[[141 116 158 118 138 130 127]
 [152 116 146 118 149 117 110]]
->
[[152 116 146 118 149 117 110]
 [141 116 158 118 138 130 127]]

[[143 130 131 142 121 137 123 126 114 119 119 122 121 143]
 [144 130 130 142 121 138 123 126 114 119 119 121 121 144]
 [150 115 153 125 116 145 110 136 120 138 116 147 122 132]
 [139 124 140 131 123 137 122 134 121 128 122 137 122 131]
 [119 132 132 121 141 125 139 137 147 143 143 140 141 119]]
->
[[119 132 132 121 141 125 139 137 147 143 143 140 141 119]
 [143 130 131 142 121 137 123 126 114 119 119 122 121 143]
 [144 130 130 142 121 138 123 126 114 119 119 121 121 144]
 [150 115 153 125 116 145 110 136 120 138 116 147 122 132]
 [139 124 140 131 123 137 122 134 121 128 122 137 122 131]]

[[134 127 131 133 137]
 [113 118 145 131 134]
 [111 117 145 131 134]
 [109 131 127 133 116]
 [153 137 130 120 132]
 [107 130 127 134 116]
 [100 119 129 137 123]
 [114 119 142 130 133]
 [146 142 118 131 128]]
->
[[146 142 118 131 128]
 [134 127 131 133 137]
 [113 118 145 131 134]
 [111 117 145 131 134]
 [109 131 127 133 116]
 [153 137 130 120 132]
 [107 130 127 134 116]
 [100 119 129 137 123]
 [114 119 142 130 133]]

[[112 127 141  99 125 107 131 118]
 [142 127 122 148 130 146 128 137]
 [102 142 124 139 103 134 121 139]
 [143 130 143 120 139 133 121 110]
 [135 135 136 124 131 142 119 122]
 [145 119 131 123 151 123 129 114]
 [129 139 127 137 121 145 119 130]
 [101 128 135  99 115  98 132 128]]
->
[[101 128 135  99 115  98 132 128]
 [112 127 141  99 125 107 131 118]
 [142 127 122 148 130 146 128 137]
 [102 142 124 139 103 134 121 139]
 [143 130 143 120 139 133 121 110]
 [135 135 136 124 131 142 119 122]
 [145 119 131 123 151 123 129 114]
 [129 139 127 137 121 145 119 130]]

[[136 128 137 130 151 129 146 153 127 120 148 132 153 131 150 130]
 [120 150 142 151 125 131 141 133 129 131 144 106 142 121 119 144]
 [148 129 124 118 146 134 120 125 137 136 118 154 120 145 145 120]]
->
[[148 129 124 118 146 134 120 125 137 136 118 154 120 145 145 120]
 [136 128 137 130 151 129 146 153 127 120 148 132 153 131 150 130]
 [120 150 142 151 125 131 141 133 129 131 144 106 142 121 119 144]]

[[143 128 118 128 110 128 115 127 113 128 128 124 112 115]
 [137 113 126 151 118 112 123 128 113 128 113 137 130 120]]
->
[[137 113 126 151 118 112 123 128 113 128 113 137 130 120]
 [143 128 118 128 110 128 115 127 113 128 128 124 112 115]]
---
[[124 134 101 136 129]
 [116 117 133 125 115]
 [114 142 135 125 117]
 [126 116 153 129 126]
 [139 133 143 120 132]
 [131 115 147 129 130]]
->
[[129 115 117 126 132 130]
 [136 125 125 129 120 129]
 [101 133 135 153 143 147]
 [134 117 142 116 133 115]
 [124 116 114 126 139 131]]

[[119 155 120 132 123 155 129 131 116]
 [129 144 128 121 153 128 153 128 136]
 [135 108 141 125 135 104 131 125 141]
 [119 133 127 142 110 141 115 126 113]
 [124 131 141 129 139 117 148 117 129]
 [104 136 140 136 124 128 138 109 121]
 [127 140 119 132 114 146 115 134 114]
 [132 106 127 134 111 120 105 129 125]
 [143 126 112 116 131 125 119 145 137]
 [103 136 137 139 123 129 140 107 120]]
->
[[116 136 141 113 129 121 114 125 137 120]
 [131 128 125 126 117 109 134 129 145 107]
 [129 153 131 115 148 138 115 105 119 140]
 [155 128 104 141 117 128 146 120 125 129]
 [123 153 135 110 139 124 114 111 131 123]
 [132 121 125 142 129 136 132 134 116 139]
 [120 128 141 127 141 140 119 127 112 137]
 [155 144 108 133 131 136 140 106 126 136]
 [119 129 135 119 124 104 127 132 143 103]]

[[148 137 145]
 [135 153 149]
 [128 117 130]
 [135 110 115]
 [135 128 141]
 [117 130 126]
 [130 131 124]
 [128 138 146]
 [139 139 134]
 [126 118 117]
 [112 124 136]]
->
[[145 149 130 115 141 126 124 146 134 117 136]
 [137 153 117 110 128 130 131 138 139 118 124]
 [148 135 128 135 135 117 130 128 139 126 112]]

[[132 128 125 138 132 148 142 137 116 132 126]
 [128 125 131 122 128 123 129 121 131 128 128]
 [125 139 137 141 124 130 123 135 138 125 136]
 [117 136 149 126 116 113 116 118 146 117 140]
 [136 130 120 131 136 121 122 132 138 136 126]]
->
[[126 128 136 140 126]
 [132 128 125 117 136]
 [116 131 138 146 138]
 [137 121 135 118 132]
 [142 129 123 116 122]
 [148 123 130 113 121]
 [132 128 124 116 136]
 [138 122 141 126 131]
 [125 131 137 149 120]
 [128 125 139 136 130]
 [132 128 125 117 136]]

[[117 153]
 [119 151]
 [103 148]
 [139 116]]
->
[[153 151 148 116]
 [117 119 103 139]]

[[137 132 120 130 136 123 131 126 126 127 131 127 128 131 124]
 [123 130 122 129 126 129 126 124 130 129 127 125 130 126 121]
 [135 149 110 152 132 111 132 137 123 129 137 146 142 127 149]
 [127 130 125 129 128 127 129 126 127 127 127 124 130 128 120]
 [128 134 132 129 134 134 121 126 137 128 142 122 138 123 136]]
->
[[124 121 149 120 136]
 [131 126 127 128 123]
 [128 130 142 130 138]
 [127 125 146 124 122]
 [131 127 137 127 142]
 [127 129 129 127 128]
 [126 130 123 127 137]
 [126 124 137 126 126]
 [131 126 132 129 121]
 [123 129 111 127 134]
 [136 126 132 128 134]
 [130 129 152 129 129]
 [120 122 110 125 132]
 [132 130 149 130 134]
 [137 123 135 127 128]]

[[122 115 143 141 113 133 128 131 106 119 130 119 133 126 137]
 [118 110 137 139 114 133 126 131 106 122 125 124 140 122 135]
 [131 148 119 121 137 115 129 124 138 132 124 124 114 131 123]
 [126 142 123 124 123 145 131 130 142 122 136 125 132 121 137]]
->
[[137 135 123 137]
 [126 122 131 121]
 [133 140 114 132]
 [119 124 124 125]
 [130 125 124 136]
 [119 122 132 122]
 [106 106 138 142]
 [131 131 124 130]
 [128 126 129 131]
 [133 133 115 145]
 [113 114 137 123]
 [141 139 121 124]
 [143 137 119 123]
 [115 110 148 142]
 [122 118 131 126]]
---
[[116 133 124 139 128 126 127 113 126 133 131 149 147]
 [140 124 130 116 143 135 141 135 122 124 134 113 143]
 [111 138 146 131 120 120 129 129 132 142 146 120 130]
 [133 115 136 112 133 102 139 119 135 117 127 131 134]
 [138 144 134 134 139 128 136 111 150 123 118 131 120]
 [120 139 109 127 147 130 140 122 123 134 143 127 116]]
->
[[116 140 111 133 138 120]
 [133 124 138 115 144 139]
 [124 130 146 136 134 109]
 [139 116 131 112 134 127]
 [128 143 120 133 139 147]
 [126 135 120 102 128 130]
 [127 141 129 139 136 140]
 [113 135 129 119 111 122]
 [126 122 132 135 150 123]
 [133 124 142 117 123 134]
 [131 134 146 127 118 143]
 [149 113 120 131 131 127]
 [147 143 130 134 120 116]]

[[132 131 127 117 124 133 127 135 128 131 128 125 133 138]
 [131 134 128 120 125 135 125 132 131 131 132 126 132 138]
 [132 138 129 123 129 136 126 130 135 139 137 127 130 138]
 [135 140 128 106 119 144 122 138 134 135 136 122 139 151]]
->
[[132 131 132 135]
 [131 134 138 140]
 [127 128 129 128]
 [117 120 123 106]
 [124 125 129 119]
 [133 135 136 144]
 [127 125 126 122]
 [135 132 130 138]
 [128 131 135 134]
 [131 131 139 135]
 [128 132 137 136]
 [125 126 127 122]
 [133 132 130 139]
 [138 138 138 151]]

[[125 127 121 119 135 129 140 125 120 141 127]
 [136 131 132 128 135 135 125 125 131 138 128]
 [128 128 121 132 133 128 136 129 125 132 128]
 [137 132 129 142 125 130 129 127 132 125 128]
 [131 132 133 120 123 137 135 123 129 139 127]
 [123 118 124 129 128 135 125 135 119 135 129]
 [134 129 126 132 124 138 132 132 129 133 128]
 [126 120 122 149 129 127 127 135 122 123 128]]
->
[[125 136 128 137 131 123 134 126]
 [127 131 128 132 132 118 129 120]
 [121 132 121 129 133 124 126 122]
 [119 128 132 142 120 129 132 149]
 [135 135 133 125 123 128 124 129]
 [129 135 128 130 137 135 138 127]
 [140 125 136 129 135 125 132 127]
 [125 125 129 127 123 135 132 135]
 [120 131 125 132 129 119 129 122]
 [141 138 132 125 139 135 133 123]
 [127 128 128 128 127 129 128 128]]

[[150 137 128 129 130]
 [124 129 120 122 123]
 [129 128 128 142 120]
 [119 130 115 133 121]
 [113 142 133 127 129]
 [127 130 136 123 121]]
->
[[150 124 129 119 113 127]
 [137 129 128 130 142 130]
 [128 120 128 115 133 136]
 [129 122 142 133 127 123]
 [130 123 120 121 129 121]]

[[135 134 122 129 147 129 155 129 113 125 144 140 128 129 124 136]
 [113 124 123 138 112 113 110 140 131 130 117 124 138 121 131 116]]
->
[[135 113]
 [134 124]
 [122 123]
 [129 138]
 [147 112]
 [129 113]
 [155 110]
 [129 140]
 [113 131]
 [125 130]
 [144 117]
 [140 124]
 [128 138]
 [129 121]
 [124 131]
 [136 116]]

[[130 127 126 130 127 127 128 134 129 129]
 [123 113 125 130 105 137 131 122 120 138]
 [130 127 126 130 127 127 128 134 129 130]]
->
[[130 123 130]
 [127 113 127]
 [126 125 126]
 [130 130 130]
 [127 105 127]
 [127 137 127]
 [128 131 128]
 [134 122 134]
 [129 120 129]
 [129 138 130]]
